Below is a small trained network, with its code and all its weights. Each question gives an input and a target symbol and asks what happens when units are switched off, that is, made to give their printed mean instead of their output.

import numpy as np


def w(rows, s, z=0):
    codes = np.array(rows[::2]) - 128.0
    scale = np.full(codes.shape[1], s)
    scale[-1] = z or s
    return codes * scale


def f(y):
    return np.maximum(y, 0)


def softmax(a):
    e = np.exp(a - a.max(-1, keepdims=True))
    return e / e.sum(-1, keepdims=True)


def log_softmax(a):
    a = a - a.max(-1, keepdims=True)
    return a - np.log(np.exp(a).sum(-1, keepdims=True))


def net(x, mask):
    ids = ['ΓΨαβδζηθλμξσφω'.index(c) for c in x.split()]
    T = len(ids)
    res = E[ids] + P[:T]
    r = res
    for j in range(2):
        rows = slice(4 * j, 4 * j + 4)
        q, k, v = (r @ M[0][rows].T for M in (Q, K, V))
        z = softmax(np.where(np.tri(T) > 0, q @ k.T / 4**0.5, -1e9)) @ v
        o = O[0][rows]
        res = res + np.where(mask[j], z, o[:, -1]) @ o[:, :-1]
    y = f(res @ A[0][:, :-1].T + A[0][:, -1])
    res = res + np.where(mask[2:6], y, B[0][:, -1]) @ B[0][:, :-1]
    return log_softmax(res[-1] @ U[:, :-1].T + U[:, -1])


Q, K, V, O, A, B = {}, {}, {}, {}, {}, {}
E = w([
[162,51,129,131],'Γ',
[137,171,102,82],'Ψ',
[53,178,154,66],'α',
[163,71,106,120],'β',
[136,118,136,22],'δ',
[141,90,129,122],'ζ',
[141,117,87,164],'η',
[147,105,105,123],'θ',
[127,102,130,132],'λ',
[227,163,75,136],'μ',
[117,93,141,192],'ξ',
[84,2,62,133],'σ',
[133,125,80,125],'φ',
[88,77,181,154],'ω',
],0.024)
P = w([
[99,145,128,126],'0',
[82,124,93,105],'1',
[71,101,65,97],'2',
[65,89,41,85],'3',
[52,60,19,81],'4',
[52,17,1,81],'5',
],0.008)
Q[0] = w([
[29,9,44,208],'h1',
[79,148,180,97],'h1',
[113,56,142,138],'h1',
[29,18,56,68],'h1',
[207,252,229,141],'h2',
[135,61,135,229],'h2',
[156,115,67,126],'h2',
[116,180,170,101],'h2',
],0.013)
K[0] = w([
[80,133,88,86],'h1',
[100,121,175,129],'h1',
[104,73,135,102],'h1',
[39,94,85,6],'h1',
[173,63,221,196],'h2',
[181,121,53,84],'h2',
[180,175,78,109],'h2',
[134,99,132,139],'h2',
],0.015)
V[0] = w([
[65,195,198,86],'h1',
[40,76,161,214],'h1',
[52,4,99,99],'h1',
[115,147,80,174],'h1',
[157,112,169,137],'h2',
[62,107,141,139],'h2',
[148,129,146,100],'h2',
[211,160,117,100],'h2',
],0.012)
O[0] = w([
[43,64,161,157,179],'h1',
[135,206,215,236,114],'h1',
[127,213,218,109,253],'h1',
[101,190,62,145,115],'h1',
[130,126,182,53,76],'h2',
[68,75,126,202,161],'h2',
[64,158,113,81,124],'h2',
[158,90,185,2,95],'h2',
],0.0066,0.012)
A[0] = w([
[146,56,142,130,60],'n1',
[248,94,103,86,69],'n2',
[48,181,118,49,2],'n3',
[153,177,86,47,66],'n4',
],0.011,0.0086)
B[0] = w([
[114,254,91,150,181],'n1',
[121,102,201,161,232],'n2',
[214,71,54,205,253],'n3',
[22,179,158,157,234],'n4',
],0.0096,0.0045)
U = w([
[131,183,131,110,66],'Γ',
[131,108,115,31,245],'Ψ',
[177,154,146,156,104],'α',
[64,219,174,58,78],'β',
[129,195,133,92,157],'δ',
[255,73,185,165,189],'ζ',
[78,245,87,74,88],'η',
[110,118,126,177,95],'θ',
[138,163,203,157,3],'λ',
[145,186,143,118,117],'μ',
[159,159,169,118,146],'ξ',
[134,239,152,133,64],'σ',
[163,168,146,108,180],'φ',
[220,199,39,157,189],'ω',
],0.0096,0.0063)

Each question gives the input, a string of symbols that net reads in full, and the target symbol t.
The units are the heads (4 rows each of Q, K, V and O) and the neurons (one row each of A and B). Each row of codes is followed by its name. A weight is (code - 128) times the scale printed after its matrix; where a second scale follows, it is the last column's (O, A, B and U).
mask holds one flag per unit, heads first, then neurons. A switched-off unit (its flag False) gives its mean, the last column of its rows in O or B, instead of its output. The means were averaged over made-up inputs and are rounded, as every weight is.
A unit's drop is (log p(t) with every unit on - log p(t) with that unit switched off) / (log p(t) with every unit on - log p(t) with every unit switched off).
The circuit of an input: a set's keep is (log p(t) with only the set's units on - log p(t) with every unit switched off) / (log p(t) with every unit on - log p(t) with every unit switched off). Starting from all 6 units, units are removed one at a time, each time the one whose removal leaves the highest keep (on an exact tie, the one counted first), for as long as the keep stays at least 0.8.
circuit, biggest first: the units of the circuit, biggest drop first
k most important neurons: the k neurons with the biggest drops, biggest first
which heads matter: for each layer, one digit per head in row order, 1 if its drop is at least 0.15 and else 0, layers parted by /
drop when u is switched off: that unit's drop, to one decimal
input θ η η, target ω: circuit, biggest first => [h1]
input φ α μ φ δ φ, target Ψ: which heads matter => 10
input ζ δ Γ, target Ψ: which heads matter => 11
input Γ μ Γ η η, target β: which heads matter => 11
input ω Ψ η δ Ψ, target Ψ: which heads matter => 10
input η η α η α η, target θ: circuit, biggest first => [h1, h2]
input Γ φ η μ β θ, target β: circuit, biggest first => [n4, h2, h1]
input α λ θ, target θ: which heads matter => 11
input η Γ μ, target β: 2 most important neurons => [n4, n2]
input Γ φ δ δ ζ μ, target β: circuit, biggest first => [n4, h2, n2, h1]
input ω η η, target ω: 2 most important neurons => [n4, n2]
input σ η η Γ Γ, target σ: which heads matter => 10
input μ β ω, target β: circuit, biggest first => [h1, h2]
input β α η, target θ: circuit, biggest first => [h1]
input η μ η, target β: 3 most important neurons => [n4, n2, n3]
input Ψ ω β, target Ψ: drop when h2 is switched off => 0.2
input β ω ω, target λ: drop when h1 is switched off => 1.4
input Γ α Γ φ ζ, target θ: drop when h2 is switched off => 0.4
